Below is a small trained network, with its code and all its weights. Each question gives an input and a class and asks what happens when units are switched off, that is, made to give their printed mean instead of their output.

import numpy as np


def w(rows, s, z=0):
    codes = np.array(rows[::2]) - 128.0
    scale = np.full(codes.shape[1], s)
    scale[-1] = z or s
    return codes * scale


def f(y):
    return y / 2 * (1 + np.tanh(0.7978845608 * (y + 0.044715 * y**3)))


def log_softmax(a):
    a = a - a.max(-1, keepdims=True)
    return a - np.log(np.exp(a).sum(-1, keepdims=True))


def net(x, mask):
    res = np.array(x, float).reshape(1, 8) / 4 @ E
    y = f(res @ A[0][:, :-1].T + A[0][:, -1])
    res = res + np.where(mask, y, B[0][:, -1]) @ B[0][:, :-1]
    return log_softmax(res[-1] @ U[:, :-1].T + U[:, -1])


A, B = {}, {}
E = w([
[3,118,103],'x0',
[173,140,44],'x1',
[140,124,155],'x2',
[79,109,69],'x3',
[160,14,151],'x4',
[73,125,115],'x5',
[122,157,138],'x6',
[179,104,83],'x7',
],0.0072)
A[0] = w([
[124,85,97,70],'N1',
[92,158,189,254],'N2',
[88,221,89,85],'N3',
[92,112,38,132],'N4',
[170,200,134,77],'N5',
[134,139,132,108],'N6',
[111,111,168,120],'N7',
[198,134,142,111],'N8',
[254,116,162,101],'N9',
[107,201,118,149],'N10',
[119,115,217,122],'N11',
[95,136,170,209],'N12',
[102,63,145,147],'N13',
],0.014,0.006)
B[0] = w([
[176,124,104,133],'N1',
[40,110,1,238],'N2',
[65,184,162,206],'N3',
[182,54,254,213],'N4',
[168,174,193,166],'N5',
[127,148,124,123],'N6',
[126,93,88,145],'N7',
[136,196,93,187],'N8',
[162,223,8,254],'N9',
[90,207,149,192],'N10',
[78,108,52,182],'N11',
[67,96,64,196],'N12',
[153,72,138,176],'N13',
],0.022,0.0073)
U = w([
[111,203,229,132],'0',
[170,224,144,38],'1',
[152,230,56,132],'2',
[253,157,133,115],'3',
[131,165,163,2],'4',
[36,188,201,201],'5',
[100,116,44,149],'6',
[171,35,134,202],'7',
],0.0056,0.0095)

Each question gives the input, the list of numbers given to net, and the class t.
The units are the neurons (one row each of A and B). Each row of codes is followed by its name. A weight is (code - 128) times the scale printed after its matrix; where a second scale follows, it is the last column's (A, B and U).
mask holds one flag per neuron, in row order. A switched-off neuron (its flag False) gives its mean, the last column of its row in B, instead of its output. The means were averaged over made-up inputs and are rounded, as every weight is.
A unit's drop is (log p(t) with every unit on - log p(t) with that unit switched off) / (log p(t) with every unit on - log p(t) with every unit switched off).
The circuit of an input: a set's keep is (log p(t) with only the set's units on - log p(t) with every unit switched off) / (log p(t) with every unit on - log p(t) with every unit switched off). Starting from the 12 units with the biggest drops (on a tie, the unit counted first), units are removed one at a time, each time the one whose removal leaves the highest keep (on an exact tie, the one counted first), for as long as the keep stays at least 0.8.
units of the circuit, in order: the units of the circuit, biggest drop first
top k neurons: the k neurons with the biggest drops, biggest first
drop when u is switched off: that unit's drop, to one decimal
input [-3,-2,-5,5,-4,7,-1,-3], class 5: units of the circuit, in order	N9, N3
input [6,2,-7,-2,-4,0,7,7], class 0: units of the circuit, in order	N4, N2
input [3,6,-5,8,-1,-5,1,-1], class 7: units of the circuit, in order	N4
input [2,-6,-5,6,1,8,8,3], class 7: units of the circuit, in order	N4, N9, N13
input [7,-3,-5,-7,-6,-3,-1,2], class 5: top 2 neurons	N9, N3
input [-3,1,0,5,-6,-8,-6,4], class 3: top 2 neurons	N2, N12
input [-1,4,-1,8,-3,3,-7,0], class 0: units of the circuit, in order	N2, N4
input [-3,8,8,3,4,5,2,0], class 3: units of the circuit, in order	N2, N12, N3
input [-8,-4,-2,5,-4,5,-4,-8], class 6: units of the circuit, in order	N2, N4, N9
input [4,-7,-6,-2,-5,1,-5,-1], class 6: top 2 neurons	N2, N12
input [6,5,-7,3,-8,8,4,7], class 0: top 2 neurons	N4, N2
input [6,-3,-1,-7,-6,5,0,-6], class 6: top 4 neurons	N2, N12, N4, N11
input [7,-1,-6,7,8,-8,1,2], class 7: drop when N6 is switched off	0.0
input [7,6,6,-2,-4,2,4,-8], class 5: units of the circuit, in order	N3
input [-3,6,-2,6,8,-1,-8,-3], class 3: drop when N1 is switched off	0.1
input [8,-7,-8,1,-5,-8,-4,5], class 5: drop when N11 is switched off	0.1
input [7,8,8,-3,-2,3,-3,-7], class 5: top 2 neurons	N9, N3
